feb: [114  67 127  90  99 154  57 142 162  81 164 102 111 113 159 107 159 100
 128 103 137 134 114 104  99 131  83  84]
gavi: [127  84 113 102 112 143  64 145 148 108 159 123 114 120 148 101 152 109
 123 142 138 134  95 113 124 140  85  76]
bofu: [119  81 125 106  98 133  70 148 144 112 155 121 101 147 158 113 148 117
 131 143 133 132 105 107 116 139  96  79]
nune: [111  81 124  92  92 151  61 150 149 112 160 103 112 119 162 104 151 116
 129 114 142 148  91 111 102 136  70  81]
tenu: [116  88 147  90 113 141  64 152 168  95 163 118 135 118 180  87 140 115
 135  87 156 135 131 110  84 152  82  84]
kuri: [124  82 158  90 112 128  62 161 171  85 165 110 125 112 185  96 140 105
 137  80 172 135 128 114  82 159  63  90]
revol: [127  84 113 102 112 143  64 145 148 104 155 123 114 120 148 101 155 109
 123 142 138 134  95 113 124 140  85  76]
gezo: [113  80 148  92 102 139  54 141 165  95 165 102 120 114 181 100 138 109
 121  92 151 134 112 121  96 147  81  88]
Vekat: [111  84 157  85 105 145  49 145 168  85 160 108 127 122 195  92 145 108
 132  78 160 138 128 109  91 155  75  88]
diff Vekat: [111  84 157  85 105 145  49 145 168  85 160 108 127 122 195  92 145 108
 132  78 160 138 129 109  91 155  75  88] => 23, [128]
diff kuri: [124  82 158  90 112 128  62 161 171  85 165 110 125 112 185  96 140 105
 137  80 173 135 128 114  82 159  63  90] => 21, [172]
diff feb: [114  67 127  90  99 154  57 142 162  81 164 102 111 113 159 107 159 100
 128 103 137 133 114 104  99 131  83  84] => 22, [134]
diff nune: [111  81 124  92  92 151  61 150 149 112 160 103 112 120 162 104 151 116
 129 114 142 148  91 111 102 136  70  81] => 14, [119]
diff bofu: [119  81 125 106  98 133  70 148 144 112 155 121 101 147 158 113 148 117
 131 143 133 131 105 107 116 139  96  79] => 22, [132]

feb: [116 139 103 174 129 164]
tenu: [112 170  79  90 101 112]
gavi: [189 111 130 139  81 132]
diban: [ 58 161  67  79 197 153]
kuri: [ 58 161 163  79 197 153]
revol: [195 158  78  85 200 126]
gezo: [ 58 161  67  79  98 106]
diff revol: [194 158  78  85 200 126] => 1, [195]
diff diban: [ 58 161  67  79 198 153] => 5, [197]

revol: [127 127 127 133 129 125 130 135 125 136 131 125 132 123 125 124 121 126
 126 131 128 131 130 126 127 127 126 133 126 129 138 126 137 139 152 166
 185 190 193]
gezo: [125 128 128 125 134 137 129 126 126 122 126 130 130 127 126 134 126 127
 128 130 129 129 129 127 129 129 124 134 130 130 130 124 126 142 148 167
 171 187 191]
koma: [130 129 128 126 125 128 128 131 127 132 127 128 129 125 131 128 132 133
 127 129 131 127 128 129 129 131 121 124 127 123 131 135 138 149 160 186
 188 199 191]
Vekat: [129 120 136 132 132 124 129 126 134 123 130 133 126 134 129 126 130 132
 123 134 129 124 127 124 122 127 128 124 131 126 130 135 139 141 162 181
 194 188 190]
gavi: [123 124 126 127 132 128 125 125 126 127 127 126 128 126 135 131 125 119
 127 123 135 131 126 129 125 130 126 126 129 131 134 148 157 172 191 194
 190 194 195]
diff revol: [127 127 127 133 129 125 130 135 125 136 131 125 132 123 125 124 121 126
 126 131 128 131 130 126 127 127 126 133 126 129 138 126 137 139 152 166
 185 191 193] => 38, [190]
diff Vekat: [129 120 136 133 132 124 129 126 134 123 130 133 126 134 129 126 130 132
 123 134 129 124 127 124 122 127 128 124 131 126 130 135 139 141 162 181
 194 188 190] => 4, [132]
diff revol: [127 127 127 133 129 125 130 135 125 136 131 125 132 123 125 124 121 126
 126 131 128 131 130 126 127 127 126 133 126 129 138 126 136 139 152 166
 185 190 193] => 33, [137]
diff gezo: [125 128 128 125 134 137 129 126 126 122 126 130 130 127 126 134 126 127
 128 130 129 129 129 127 129 129 124 133 130 130 130 124 126 142 148 167
 171 187 191] => 28, [134]
diff Vekat: [129 120 136 132 132 124 129 126 134 123 130 133 126 134 129 126 130 132
 123 134 129 124 127 124 122 127 128 124 131 126 130 135 139 141 162 180
 194 188 190] => 36, [181]
diff gavi: [123 124 126 128 132 128 125 125 126 127 127 126 128 126 135 131 125 119
 127 123 135 131 126 129 125 130 126 126 129 131 134 148 157 172 191 194
 190 194 195] => 4, [127]
diff gezo: [125 128 128 125 134 137 129 126 126 122 126 130 130 127 126 134 126 127
 128 131 129 129 129 127 129 129 124 134 130 130 130 124 126 142 148 167
 171 187 191] => 20, [130]

